Below are the code and all the weights of a small trained network. Each question names an input and a target symbol and asks about switching units off, where a switched-off unit gives its printed mean instead of its output.

import numpy as np


def w(rows, s, z=0):
    codes = np.array(rows[::2]) - 128.0
    scale = np.full(codes.shape[1], s)
    scale[-1] = z or s
    return codes * scale


def f(y):
    return y / 2 * (1 + np.tanh(0.7978845608 * (y + 0.044715 * y**3)))


def softmax(a):
    e = np.exp(a - a.max(-1, keepdims=True))
    return e / e.sum(-1, keepdims=True)


def log_softmax(a):
    a = a - a.max(-1, keepdims=True)
    return a - np.log(np.exp(a).sum(-1, keepdims=True))


def net(x, mask):
    ids = ['γδεζηθλσψ'.index(c) for c in x.split()]
    T = len(ids)
    res = E[ids] + P[:T]
    r = res
    for j in range(3):
        rows = slice(3 * j, 3 * j + 3)
        q, k, v = (r @ M[0][rows].T for M in (Q, K, V))
        z = softmax(np.where(np.tri(T) > 0, q @ k.T / 3**0.5, -1e9)) @ v
        o = O[0][rows]
        res = res + np.where(mask[j], z, o[:, -1]) @ o[:, :-1]
    y = f(res @ A[0][:, :-1].T + A[0][:, -1])
    res = res + np.where(mask[3:11], y, B[0][:, -1]) @ B[0][:, :-1]
    return log_softmax(res[-1] @ U[:, :-1].T + U[:, -1])


Q, K, V, O, A, B = {}, {}, {}, {}, {}, {}
E = w([
[37,182,117,196],'γ',
[83,34,199,93],'δ',
[109,184,131,147],'ε',
[130,209,159,109],'ζ',
[214,124,153,110],'η',
[251,119,151,85],'θ',
[77,129,100,199],'λ',
[205,169,124,69],'σ',
[154,134,131,145],'ψ',
],0.021)
P = w([
[168,116,105,242],'0',
[214,150,245,158],'1',
[189,139,254,130],'2',
[184,147,226,117],'3',
[162,146,194,109],'4',
[152,152,162,105],'5',
[156,167,138,100],'6',
[141,167,108,88],'7',
[142,180,92,79],'8',
],0.0074)
Q[0] = w([
[152,131,123,155],'H1',
[88,136,137,73],'H1',
[117,135,123,171],'H1',
[202,161,168,61],'H2',
[73,162,134,62],'H2',
[40,113,180,222],'H2',
[191,81,26,143],'H3',
[84,95,131,51],'H3',
[104,245,115,76],'H3',
],0.011)
K[0] = w([
[132,102,142,137],'H1',
[110,165,87,89],'H1',
[104,116,127,141],'H1',
[103,110,100,39],'H2',
[73,159,159,97],'H2',
[174,194,117,191],'H2',
[96,210,177,146],'H3',
[156,122,124,254],'H3',
[157,63,172,169],'H3',
],0.014)
V[0] = w([
[160,254,91,228],'H1',
[204,136,62,29],'H1',
[212,48,78,245],'H1',
[145,206,85,30],'H2',
[38,59,161,40],'H2',
[97,229,168,181],'H2',
[109,97,118,133],'H3',
[157,159,135,154],'H3',
[239,145,102,184],'H3',
],0.0093)
O[0] = w([
[146,86,248,150,214],'H1',
[117,207,110,90,221],'H1',
[34,135,179,172,115],'H1',
[118,155,140,200,160],'H2',
[65,122,41,111,94],'H2',
[168,187,105,92,142],'H2',
[151,142,123,140,81],'H3',
[126,128,150,127,178],'H3',
[154,72,164,144,254],'H3',
],0.011,0.0072)
A[0] = w([
[95,136,68,103,126],'N1',
[254,13,77,174,66],'N2',
[82,110,208,198,24],'N3',
[34,213,177,159,121],'N4',
[186,96,52,230,254],'N5',
[123,150,8,177,60],'N6',
[138,154,155,116,114],'N7',
[118,14,146,204,222],'N8',
],0.012,0.0047)
B[0] = w([
[104,112,143,135,184],'N1',
[93,73,74,186,172],'N2',
[80,64,63,173,249],'N3',
[134,74,111,162,160],'N4',
[8,127,201,133,133],'N5',
[216,128,166,164,165],'N6',
[158,138,88,91,198],'N7',
[201,221,159,60,204],'N8',
],0.017,0.013)
U = w([
[196,33,137,255,160],'γ',
[218,17,243,97,207],'δ',
[224,199,147,143,3],'ε',
[139,141,50,123,190],'ζ',
[145,37,115,112,39],'η',
[158,56,44,113,3],'θ',
[127,70,191,135,107],'λ',
[162,97,78,72,132],'σ',
[137,72,149,128,101],'ψ',
],0.008,0.0038)

Each question gives the input, a string of symbols that net reads in full, and the target symbol t.
The units are the heads (3 rows each of Q, K, V and O) and the neurons (one row each of A and B). Each row of codes is followed by its name. A weight is (code - 128) times the scale printed after its matrix; where a second scale follows, it is the last column's (O, A, B and U).
mask holds one flag per unit, heads first, then neurons. A switched-off unit (its flag False) gives its mean, the last column of its rows in O or B, instead of its output. The means were averaged over made-up inputs and are rounded, as every weight is.
A unit's drop is (log p(t) with every unit on - log p(t) with that unit switched off) / (log p(t) with every unit on - log p(t) with every unit switched off).
The circuit of an input: a set's keep is (log p(t) with only the set's units on - log p(t) with every unit switched off) / (log p(t) with every unit on - log p(t) with every unit switched off). Starting from all 11 units, units are removed one at a time, each time the one whose removal leaves the highest keep (on an exact tie, the one counted first), for as long as the keep stays at least 0.8.
units of the circuit, in order: the units of the circuit, biggest drop first
k most important neurons: the k neurons with the biggest drops, biggest first
heads that matter: for each layer, one digit per head in row order, 1 if its drop is at least 0.15 and else 0, layers parted by /
drop of u: that unit's drop, to one decimal
input σ γ σ γ, target δ: units of the circuit, in order => [H2, H1]
input ζ ζ σ σ λ δ λ ε, target ε: units of the circuit, in order => [N3]
input θ δ ζ ε ζ σ, target σ: 2 most important neurons => [N3, N2]
input σ σ ε σ σ, target ε: heads that matter => 110
input θ ζ σ σ η γ λ σ ζ, target δ: 3 most important neurons => [N2, N3, N8]
input θ θ ε ζ ζ σ η ζ θ, target ε: heads that matter => 101
input ζ σ ζ ε ζ γ ζ η ε, target δ: 2 most important neurons => [N3, N8]
input δ σ δ η, target γ: 2 most important neurons => [N6, N8]
input ζ δ σ σ σ λ, target λ: 2 most important neurons => [N5, N3]
input σ ε η, target γ: heads that matter => 010
input λ θ σ σ σ σ ζ θ θ, target ε: heads that matter => 100
input ψ η θ ζ γ ζ, target δ: 3 most important neurons => [N8, N2, N3]
input ζ θ δ σ, target σ: heads that matter => 010
input ε σ σ θ, target γ: heads that matter => 011
input ζ η ψ σ, target γ: units of the circuit, in order => [N8]
input θ ε σ, target γ: 2 most important neurons => [N8, N3]
input ε θ σ θ ζ, target γ: 3 most important neurons => [N8, N4, N3]
input δ σ σ ε σ ζ, target ζ: 3 most important neurons => [N8, N6, N4]
input ζ σ σ σ θ η θ ζ ζ, target ε: 2 most important neurons => [N3, N2]
input δ λ η θ σ ζ, target ζ: 2 most important neurons => [N6, N8]
input δ ψ σ θ, target θ: most important neuron => [N2]
input λ γ ε σ θ λ, target δ: drop of H2 => 0.4
input ζ λ ζ σ ζ δ ε, target ε: drop of N3 => 1.4
input λ ζ ψ ζ λ ζ ε ζ, target ε: drop of N1 => 0.1
input η σ σ δ ζ ψ θ λ, target λ: drop of N7 => 0.1
